Below are the code and all the weights of a small trained network. Each question names an input and a class and asks about switching units off, where a switched-off unit gives its printed mean instead of its output.

import numpy as np


def w(rows, s, z=0):
    codes = np.array(rows[::2]) - 128.0
    scale = np.full(codes.shape[1], s)
    scale[-1] = z or s
    return codes * scale


def norm(h):
    return h / np.sqrt((h * h).mean(-1, keepdims=True) + 1e-5)


def f(y):
    return np.maximum(y, 0)


def log_softmax(a):
    a = a - a.max(-1, keepdims=True)
    return a - np.log(np.exp(a).sum(-1, keepdims=True))


def net(x, mask):
    res = np.array(x, float).reshape(1, 8) / 4 @ E
    u = 0
    for l in range(3):
        y = f(norm(res) @ A[l][:, :-1].T + A[l][:, -1])
        res = res + np.where(mask[u : u + 3], y, B[l][:, -1]) @ B[l][:, :-1]
        u += 3
    return log_softmax(norm(res)[-1] @ U[:, :-1].T + U[:, -1])


A, B = {}, {}
E = w([
[140,196,89,32,183,103,115,92],'x0',
[134,156,79,109,202,168,214,154],'x1',
[111,181,121,136,188,37,50,79],'x2',
[204,87,34,150,50,143,48,83],'x3',
[4,172,38,155,171,156,147,161],'x4',
[149,35,1,109,164,56,203,124],'x5',
[152,76,70,138,169,247,67,97],'x6',
[68,125,104,149,172,144,87,210],'x7',
],0.0063)
A[0] = w([
[152,60,235,104,17,222,149,222,8],'0.n0',
[61,62,190,216,217,79,167,186,131],'0.n1',
[187,1,144,88,141,20,238,109,59],'0.n2',
],0.0051,0.0016)
B[0] = w([
[76,22,136,171,130,36,175,108,250],'0.n0',
[132,180,84,5,88,123,150,163,237],'0.n1',
[207,247,125,172,207,135,63,184,254],'0.n2',
],0.011,0.0039)
A[1] = w([
[150,90,21,111,188,254,49,96,45],'1.n0',
[71,155,114,181,143,121,61,121,204],'1.n1',
[33,95,134,136,73,96,101,164,247],'1.n2',
],0.0063,0.0015)
B[1] = w([
[166,141,101,92,164,202,75,201,253],'1.n0',
[212,135,81,174,144,53,133,5,199],'1.n1',
[201,92,188,189,227,201,127,138,247],'1.n2',
],0.012,0.0037)
A[2] = w([
[142,45,149,138,2,173,127,144,2],'2.n0',
[234,82,46,152,135,64,65,121,243],'2.n1',
[196,83,87,122,156,119,165,177,165],'2.n2',
],0.0063,0.0017)
B[2] = w([
[67,29,136,150,178,241,192,114,153],'2.n0',
[173,179,110,244,23,22,149,136,254],'2.n1',
[100,150,98,139,21,173,1,92,205],'2.n2',
],0.0093,0.0074)
U = w([
[180,132,130,187,102,79,116,93,234],'0',
[140,38,164,167,113,168,170,129,130],'1',
[156,129,184,55,132,127,135,72,54],'2',
[169,157,113,106,201,109,121,131,204],'3',
[84,93,108,118,131,114,154,102,2],'4',
[162,140,8,139,101,151,111,135,122],'5',
[81,130,100,82,150,154,139,140,56],'6',
[104,160,134,87,177,115,185,150,131],'7',
],0.017,0.0057)

Each question gives the input, the list of numbers given to net, and the class t.
The units are the neurons (one row each of A and B). Each row of codes is followed by its name. A weight is (code - 128) times the scale printed after its matrix; where a second scale follows, it is the last column's (A, B and U).
mask holds one flag per neuron, layer by layer. A switched-off neuron (its flag False) gives its mean, the last column of its row in B, instead of its output. The means were averaged over made-up inputs and are rounded, as every weight is.
A unit's drop is (log p(t) with every unit on - log p(t) with that unit switched off) / (log p(t) with every unit on - log p(t) with every unit switched off).
The circuit of an input: a set's keep is (log p(t) with only the set's units on - log p(t) with every unit switched off) / (log p(t) with every unit on - log p(t) with every unit switched off). Starting from all 9 units, units are removed one at a time, each time the one whose removal leaves the highest keep (on an exact tie, the one counted first), for as long as the keep stays at least 0.8.
circuit, biggest first: the units of the circuit, biggest drop first
k most important neurons: the k neurons with the biggest drops, biggest first
top k neurons in layer l: the k neurons of layer l with the biggest drops, biggest first
drop of u: that unit's drop, to one decimal
input [8,8,0,-4,-3,-6,3,-3], class 2: circuit, biggest first -> (0.n2)
input [-1,6,3,-3,-7,-3,3,-1], class 2: 3 most important neurons -> (2.n1; 1.n1; 0.n2)
input [-1,7,-8,7,-7,-7,7,-2], class 1: circuit, biggest first -> (0.n0; 2.n0)
input [-8,0,-2,0,0,2,2,1], class 1: circuit, biggest first -> (1.n1; 2.n0)
input [-7,-6,-1,1,-1,-8,8,-2], class 1: circuit, biggest first -> (0.n2; 2.n0)
input [-3,5,-1,-8,6,5,4,7], class 6: circuit, biggest first -> (2.n1; 0.n2; 0.n1)
input [-6,1,-6,-2,3,7,-7,-5], class 5: circuit, biggest first -> (2.n2; 0.n1)
input [-8,0,5,-6,-7,-1,8,2], class 1: circuit, biggest first -> (0.n2; 1.n1; 2.n1)
input [0,-2,-1,3,-1,-4,-3,-8], class 1: 3 most important neurons -> (0.n2; 2.n0; 1.n1)
input [0,-8,-8,8,-6,1,7,6], class 1: 4 most important neurons -> (2.n0; 0.n2; 0.n0; 1.n1)
input [7,-7,-6,4,-3,-1,-1,-2], class 1: top 2 neurons in layer 2 -> (2.n0; 2.n2)
input [4,-7,0,-3,2,4,-8,-1], class 3: top 2 neurons in layer 0 -> (0.n0; 0.n1)
input [8,0,-4,4,-5,-7,-2,2], class 2: top 2 neurons in layer 1 -> (1.n1; 1.n2)
input [-3,-7,-3,-8,3,2,-1,5], class 7: circuit, biggest first -> (0.n1)
input [-3,-7,-6,4,-2,0,6,5], class 1: drop of 2.n0 -> 0.2
input [-7,2,1,-4,-3,-6,-8,-3], class 1: drop of 0.n0 -> 0.3
input [-4,-6,-8,0,-3,-8,-2,7], class 1: drop of 1.n2 -> 0.0
